Here is a tiny trained network, its code and every weight. The questions are about switching its units off for an input and a target symbol, where a switched-off unit gives its printed mean instead of its output.

import numpy as np


def w(rows, s, z=0):
    codes = np.array(rows[::2]) - 128.0
    scale = np.full(codes.shape[1], s)
    scale[-1] = z or s
    return codes * scale


def f(y):
    return y / 2 * (1 + np.tanh(0.7978845608 * (y + 0.044715 * y**3)))


def softmax(a):
    e = np.exp(a - a.max(-1, keepdims=True))
    return e / e.sum(-1, keepdims=True)


def log_softmax(a):
    a = a - a.max(-1, keepdims=True)
    return a - np.log(np.exp(a).sum(-1, keepdims=True))


def net(x, mask):
    ids = ['ΘΠβεζηλμφ'.index(c) for c in x.split()]
    T = len(ids)
    res = E[ids] + P[:T]
    r = res
    for j in range(3):
        rows = slice(2 * j, 2 * j + 2)
        q, k, v = (r @ M[0][rows].T for M in (Q, K, V))
        z = softmax(np.where(np.tri(T) > 0, q @ k.T / 2**0.5, -1e9)) @ v
        o = O[0][rows]
        res = res + np.where(mask[j], z, o[:, -1]) @ o[:, :-1]
    y = f(res @ A[0][:, :-1].T + A[0][:, -1])
    res = res + np.where(mask[3:7], y, B[0][:, -1]) @ B[0][:, :-1]
    return log_softmax(res[-1] @ U[:, :-1].T + U[:, -1])


Q, K, V, O, A, B = {}, {}, {}, {}, {}, {}
E = w([
[97,166,138,185,191],'Θ',
[126,147,32,53,173],'Π',
[115,172,131,156,154],'β',
[128,126,140,151,137],'ε',
[131,67,163,135,58],'ζ',
[176,108,103,113,120],'η',
[148,114,106,101,153],'λ',
[56,68,202,154,145],'μ',
[207,156,99,74,4],'φ',
],0.014)
P = w([
[188,89,36,193,102],'0',
[205,93,222,67,139],'1',
[215,125,12,246,108],'2',
[160,100,37,147,72],'3',
[131,203,161,45,193],'4',
[64,22,105,244,164],'5',
[132,103,91,155,61],'6',
[88,255,159,65,193],'7',
[89,18,119,200,126],'8',
[95,91,100,153,121],'9',
],0.0092)
Q[0] = w([
[89,95,196,62,171],'h1',
[65,65,46,210,173],'h1',
[152,11,77,192,134],'h2',
[218,58,158,253,202],'h2',
[207,222,166,29,120],'h3',
[222,172,90,170,89],'h3',
],0.0061)
K[0] = w([
[116,253,17,7,88],'h1',
[130,161,159,74,235],'h1',
[94,154,117,54,77],'h2',
[50,184,166,65,187],'h2',
[203,81,104,163,124],'h3',
[117,72,159,87,107],'h3',
],0.0076)
V[0] = w([
[196,162,100,122,108],'h1',
[116,98,120,161,71],'h1',
[95,77,184,135,197],'h2',
[100,129,154,176,93],'h2',
[148,249,87,141,158],'h3',
[117,121,131,183,166],'h3',
],0.014)
O[0] = w([
[149,111,234,91,70,243],'h1',
[17,99,151,79,184,156],'h1',
[150,132,59,7,90,3],'h2',
[53,3,9,139,108,98],'h2',
[127,185,142,180,11,199],'h3',
[239,167,91,68,29,160],'h3',
],0.0079,0.0031)
A[0] = w([
[77,160,45,167,117,69],'n1',
[242,216,229,132,74,20],'n2',
[198,122,213,20,253,250],'n3',
[56,96,183,65,173,65],'n4',
],0.0049,0.0017)
B[0] = w([
[120,11,155,179,105,143],'n1',
[86,149,122,129,141,253],'n2',
[110,161,139,65,76,213],'n3',
[139,95,126,82,27,150],'n4',
],0.011,0.003)
U = w([
[156,146,30,159,2,123],'Θ',
[88,250,127,118,144,88],'Π',
[5,240,71,91,49,147],'β',
[183,100,117,129,131,137],'ε',
[74,81,121,98,210,80],'ζ',
[239,105,181,115,189,37],'η',
[198,195,187,4,153,254],'λ',
[106,82,44,94,171,128],'μ',
[115,73,199,191,235,49],'φ',
],0.0053,0.0038)

Each question gives the input, a string of symbols that net reads in full, and the target symbol t.
The units are the heads (2 rows each of Q, K, V and O) and the neurons (one row each of A and B). Each row of codes is followed by its name. A weight is (code - 128) times the scale printed after its matrix; where a second scale follows, it is the last column's (O, A, B and U).
mask holds one flag per unit, heads first, then neurons. A switched-off unit (its flag False) gives its mean, the last column of its rows in O or B, instead of its output. The means were averaged over made-up inputs and are rounded, as every weight is.
A unit's drop is (log p(t) with every unit on - log p(t) with that unit switched off) / (log p(t) with every unit on - log p(t) with every unit switched off).
The circuit of an input: a set's keep is (log p(t) with only the set's units on - log p(t) with every unit switched off) / (log p(t) with every unit on - log p(t) with every unit switched off). Starting from all 7 units, units are removed one at a time, each time the one whose removal leaves the highest keep (on an exact tie, the one counted first), for as long as the keep stays at least 0.8.
units of the circuit, in order: the units of the circuit, biggest drop first
k most important neurons: the k neurons with the biggest drops, biggest first
which heads matter: for each layer, one digit per head in row order, 1 if its drop is at least 0.15 and else 0, layers parted by /
drop of u: that unit's drop, to one decimal
input μ μ Π, target μ: units of the circuit, in order -> h1, h3
input φ μ Θ, target μ: which heads matter -> 111
input φ μ ζ Θ Θ μ, target Θ: units of the circuit, in order -> h3, h1
input φ η φ ε, target φ: units of the circuit, in order -> h2, h3
input λ ε μ μ Θ ζ, target Θ: units of the circuit, in order -> h3, h1
input φ φ ε Θ, target φ: most important neuron -> n3
input φ φ μ β φ ε, target φ: which heads matter -> 010
input μ μ Θ ζ, target μ: which heads matter -> 111
input λ β φ Θ Θ Π, target Θ: which heads matter -> 101
input ε Θ ε ζ μ Θ, target μ: which heads matter -> 110
input η μ λ, target μ: units of the circuit, in order -> h1, h3, h2
input Θ β μ ε β Θ ε β β β, target Θ: which heads matter -> 111
input ε φ λ, target φ: drop of h3 -> 0.3
input μ β ε Θ ε λ ε Θ ε, target Θ: drop of h1 -> 0.3
input ε Θ μ φ λ ε Θ Θ λ, target Θ: drop of n4 -> -0.1
input μ ζ ε Π φ ε ε φ ζ, target φ: most important neuron -> n3
